Here is a tiny trained network, its code and every weight. The questions are about switching its units off for an input and a target symbol, where a switched-off unit gives its printed mean instead of its output.

import numpy as np


def w(rows, s, z=0):
    codes = np.array(rows[::2]) - 128.0
    scale = np.full(codes.shape[1], s)
    scale[-1] = z or s
    return codes * scale


def f(y):
    return np.maximum(y, 0)


def softmax(a):
    e = np.exp(a - a.max(-1, keepdims=True))
    return e / e.sum(-1, keepdims=True)


def log_softmax(a):
    a = a - a.max(-1, keepdims=True)
    return a - np.log(np.exp(a).sum(-1, keepdims=True))


def net(x, mask):
    ids = ['αβδηθλμξ'.index(c) for c in x.split()]
    T = len(ids)
    res = E[ids] + P[:T]
    r = res
    for j in range(2):
        rows = slice(4 * j, 4 * j + 4)
        q, k, v = (r @ M[0][rows].T for M in (Q, K, V))
        z = softmax(np.where(np.tri(T) > 0, q @ k.T / 4**0.5, -1e9)) @ v
        o = O[0][rows]
        res = res + np.where(mask[j], z, o[:, -1]) @ o[:, :-1]
    y = f(res @ A[0][:, :-1].T + A[0][:, -1])
    res = res + np.where(mask[2:10], y, B[0][:, -1]) @ B[0][:, :-1]
    return log_softmax(res[-1] @ U[:, :-1].T + U[:, -1])


Q, K, V, O, A, B = {}, {}, {}, {}, {}, {}
E = w([
[41,171,93],'α',
[74,208,160],'β',
[41,171,89],'δ',
[82,130,114],'η',
[6,185,107],'θ',
[223,161,142],'λ',
[85,34,73],'μ',
[202,105,104],'ξ',
],0.015)
P = w([
[250,139,112],'0',
[68,78,160],'1',
[111,134,47],'2',
[63,81,173],'3',
[136,133,50],'4',
[115,84,206],'5',
[139,175,85],'6',
[73,93,204],'7',
],0.013)
Q[0] = w([
[180,134,102],'H1',
[86,185,101],'H1',
[146,145,128],'H1',
[142,174,144],'H1',
[141,132,54],'H2',
[132,126,167],'H2',
[155,79,129],'H2',
[117,77,252],'H2',
],0.018)
K[0] = w([
[189,119,67],'H1',
[153,11,38],'H1',
[148,100,157],'H1',
[153,88,182],'H1',
[158,204,159],'H2',
[86,67,154],'H2',
[94,165,131],'H2',
[83,114,108],'H2',
],0.011)
V[0] = w([
[144,66,78],'H1',
[80,126,98],'H1',
[107,82,98],'H1',
[94,73,112],'H1',
[254,132,171],'H2',
[36,133,127],'H2',
[141,69,59],'H2',
[129,45,81],'H2',
],0.014)
O[0] = w([
[185,88,107,179],'H1',
[136,182,120,249],'H1',
[194,119,157,218],'H1',
[147,123,121,230],'H1',
[196,157,196,3],'H2',
[87,113,105,190],'H2',
[116,29,120,183],'H2',
[156,2,131,168],'H2',
],0.0095,0.0037)
A[0] = w([
[89,62,93,247],'N1',
[2,47,138,162],'N2',
[87,190,85,181],'N3',
[167,109,239,38],'N4',
[86,145,83,120],'N5',
[179,128,193,3],'N6',
[174,148,118,3],'N7',
[148,19,170,131],'N8',
],0.0093,0.0038)
B[0] = w([
[214,141,120,215],'N1',
[155,116,219,251],'N2',
[142,204,91,187],'N3',
[35,79,133,147],'N4',
[126,25,97,166],'N5',
[45,113,107,146],'N6',
[3,168,167,141],'N7',
[155,171,124,195],'N8',
],0.0069,0.02)
U = w([
[106,152,32,130],'α',
[3,150,195,5],'β',
[174,221,117,103],'δ',
[193,117,70,204],'η',
[66,132,83,128],'θ',
[112,121,107,131],'λ',
[102,42,205,167],'μ',
[123,134,93,90],'ξ',
],0.008,0.0031)

Each question gives the input, a string of symbols that net reads in full, and the target symbol t.
The units are the heads (4 rows each of Q, K, V and O) and the neurons (one row each of A and B). Each row of codes is followed by its name. A weight is (code - 128) times the scale printed after its matrix; where a second scale follows, it is the last column's (O, A, B and U).
mask holds one flag per unit, heads first, then neurons. A switched-off unit (its flag False) gives its mean, the last column of its rows in O or B, instead of its output. The means were averaged over made-up inputs and are rounded, as every weight is.
A unit's drop is (log p(t) with every unit on - log p(t) with that unit switched off) / (log p(t) with every unit on - log p(t) with every unit switched off).
The circuit of an input: a set's keep is (log p(t) with only the set's units on - log p(t) with every unit switched off) / (log p(t) with every unit on - log p(t) with every unit switched off). Starting from all 10 units, units are removed one at a time, each time the one whose removal leaves the highest keep (on an exact tie, the one counted first), for as long as the keep stays at least 0.8.
circuit, biggest first: the units of the circuit, biggest drop first
most important unit: the unit with the biggest drop
top k neurons: the k neurons with the biggest drops, biggest first
drop when u is switched off: that unit's drop, to one decimal
input μ δ δ δ β, target η: most important unit : H1
input λ β α β θ, target β: top 2 neurons : (N4, N6)
input θ δ θ β β β β, target α: circuit, biggest first : (N2, H2, N5)
input δ β ξ β β β, target β: top 2 neurons : (N1, N8)
input λ μ μ, target β: circuit, biggest first : (H2, N4, N7, N6)
input ξ β μ μ α, target μ: top 2 neurons : (N4, N3)
input ξ μ α β μ, target μ: circuit, biggest first : (H2, N4)
input ξ β η, target μ: circuit, biggest first : (H2, N4)
input λ β λ μ θ, target β: top 4 neurons : (N4, N7, N6, N1)
input λ β β μ μ ξ δ, target β: top 4 neurons : (N4, N7, N6, N1)
input θ β β β β, target α: circuit, biggest first : (H2, N2)
input μ μ λ β μ λ, target μ: top 2 neurons : (N2, N3)
input μ β η β δ, target η: circuit, biggest first : (H1, H2, N1)
input β β λ, target δ: circuit, biggest first : (H2)
input ξ β δ θ ξ, target μ: top 2 neurons : (N4, N3)
input β δ μ β β λ β δ, target μ: top 2 neurons : (N2, N3)
input μ η α, target η: drop when N8 is switched off : 0.1
input ξ β α, target μ: drop when N6 is switched off : 0.0
input ξ μ β ξ θ λ, target μ: drop when H2 is switched off : 0.8
input β β β β β β θ, target δ: top neuron : (N3)
input ξ μ β θ, target μ: top 2 neurons : (N2, N3)
